Here is a tiny trained network, its code and every weight. The questions are about switching its units off for an input and a class, where a switched-off unit gives its printed mean instead of its output.

import numpy as np


def w(rows, s, z=0):
    codes = np.array(rows[::2]) - 128.0
    scale = np.full(codes.shape[1], s)
    scale[-1] = z or s
    return codes * scale


def f(y):
    return y / 2 * (1 + np.tanh(0.7978845608 * (y + 0.044715 * y**3)))


def log_softmax(a):
    a = a - a.max(-1, keepdims=True)
    return a - np.log(np.exp(a).sum(-1, keepdims=True))


def net(x, mask):
    res = np.array(x, float).reshape(1, 5) / 4 @ E
    y = f(res @ A[0][:, :-1].T + A[0][:, -1])
    res = res + np.where(mask, y, B[0][:, -1]) @ B[0][:, :-1]
    return log_softmax(res[-1] @ U[:, :-1].T + U[:, -1])


A, B = {}, {}
E = w([
[154,197,245,191,122,50,178],'x0',
[216,156,144,151,193,193,144],'x1',
[89,9,239,127,127,150,170],'x2',
[92,129,130,47,189,95,247],'x3',
[254,103,120,64,120,192,188],'x4',
],0.0071)
A[0] = w([
[186,62,148,65,201,220,186,196],'n1',
[97,106,140,121,54,96,80,193],'n2',
[249,124,9,46,117,177,130,218],'n3',
[79,195,44,46,157,76,182,255],'n4',
[58,101,241,100,166,90,225,180],'n5',
[247,236,185,178,158,128,148,247],'n6',
],0.014,0.0018)
B[0] = w([
[171,60,115,250,202,187,197,230],'n1',
[101,56,114,178,78,110,71,173],'n2',
[173,128,70,13,97,249,116,251],'n3',
[74,199,31,151,145,65,203,197],'n4',
[66,78,249,28,129,109,174,226],'n5',
[239,228,195,137,107,52,71,244],'n6',
],0.017,0.016)
U = w([
[71,39,249,53,131,96,178,192],'0',
[175,104,78,56,95,214,114,137],'1',
[67,47,149,217,84,125,27,113],'2',
[1,175,80,167,188,106,109,151],'3',
[201,49,165,224,210,194,188,134],'4',
[215,183,219,166,115,88,51,139],'5',
[194,176,141,101,121,67,229,5],'6',
],0.0065,0.0021)

Each question gives the input, the list of numbers given to net, and the class t.
The units are the neurons (one row each of A and B). Each row of codes is followed by its name. A weight is (code - 128) times the scale printed after its matrix; where a second scale follows, it is the last column's (A, B and U).
mask holds one flag per neuron, in row order. A switched-off neuron (its flag False) gives its mean, the last column of its row in B, instead of its output. The means were averaged over made-up inputs and are rounded, as every weight is.
A unit's drop is (log p(t) with every unit on - log p(t) with that unit switched off) / (log p(t) with every unit on - log p(t) with every unit switched off).
The circuit of an input: a set's keep is (log p(t) with only the set's units on - log p(t) with every unit switched off) / (log p(t) with every unit on - log p(t) with every unit switched off). Starting from all 6 units, units are removed one at a time, each time the one whose removal leaves the highest keep (on an exact tie, the one counted first), for as long as the keep stays at least 0.8.
units of the circuit, in order: the units of the circuit, biggest drop first
most important unit: the unit with the biggest drop
k most important neurons: the k neurons with the biggest drops, biggest first
drop when u is switched off: that unit's drop, to one decimal
input [4,3,4,-8,8], class 5: units of the circuit, in order => (n6)
input [-6,-2,-4,8,0], class 3: 3 most important neurons => (n4 n6 n5)
input [2,-8,-1,-1,2], class 2: 3 most important neurons => (n3 n6 n5)
input [-2,4,-8,1,-7], class 3: units of the circuit, in order => (n4 n6)
input [0,5,0,-3,-4], class 5: 2 most important neurons => (n1 n3)
input [0,0,-1,-4,-6], class 2: 2 most important neurons => (n6 n3)
input [5,-5,-5,-6,-4], class 2: 3 most important neurons => (n2 n6 n3)
input [-2,-1,2,7,2], class 4: 2 most important neurons => (n1 n4)
input [0,2,8,-4,0], class 0: 3 most important neurons => (n5 n6 n4)
input [1,-4,-7,4,0], class 3: 2 most important neurons => (n4 n6)
input [-7,-3,8,-5,1], class 4: 3 most important neurons => (n1 n5 n6)
input [3,-8,-6,7,-1], class 3: 2 most important neurons => (n4 n6)
input [0,5,-1,0,-2], class 5: drop when n1 is switched off => 0.1
input [4,0,3,2,-2], class 0: drop when n1 is switched off => 0.0
input [3,8,-7,2,3], class 5: drop when n6 is switched off => 5.5
input [-6,-8,1,0,-8], class 2: most important unit => n2
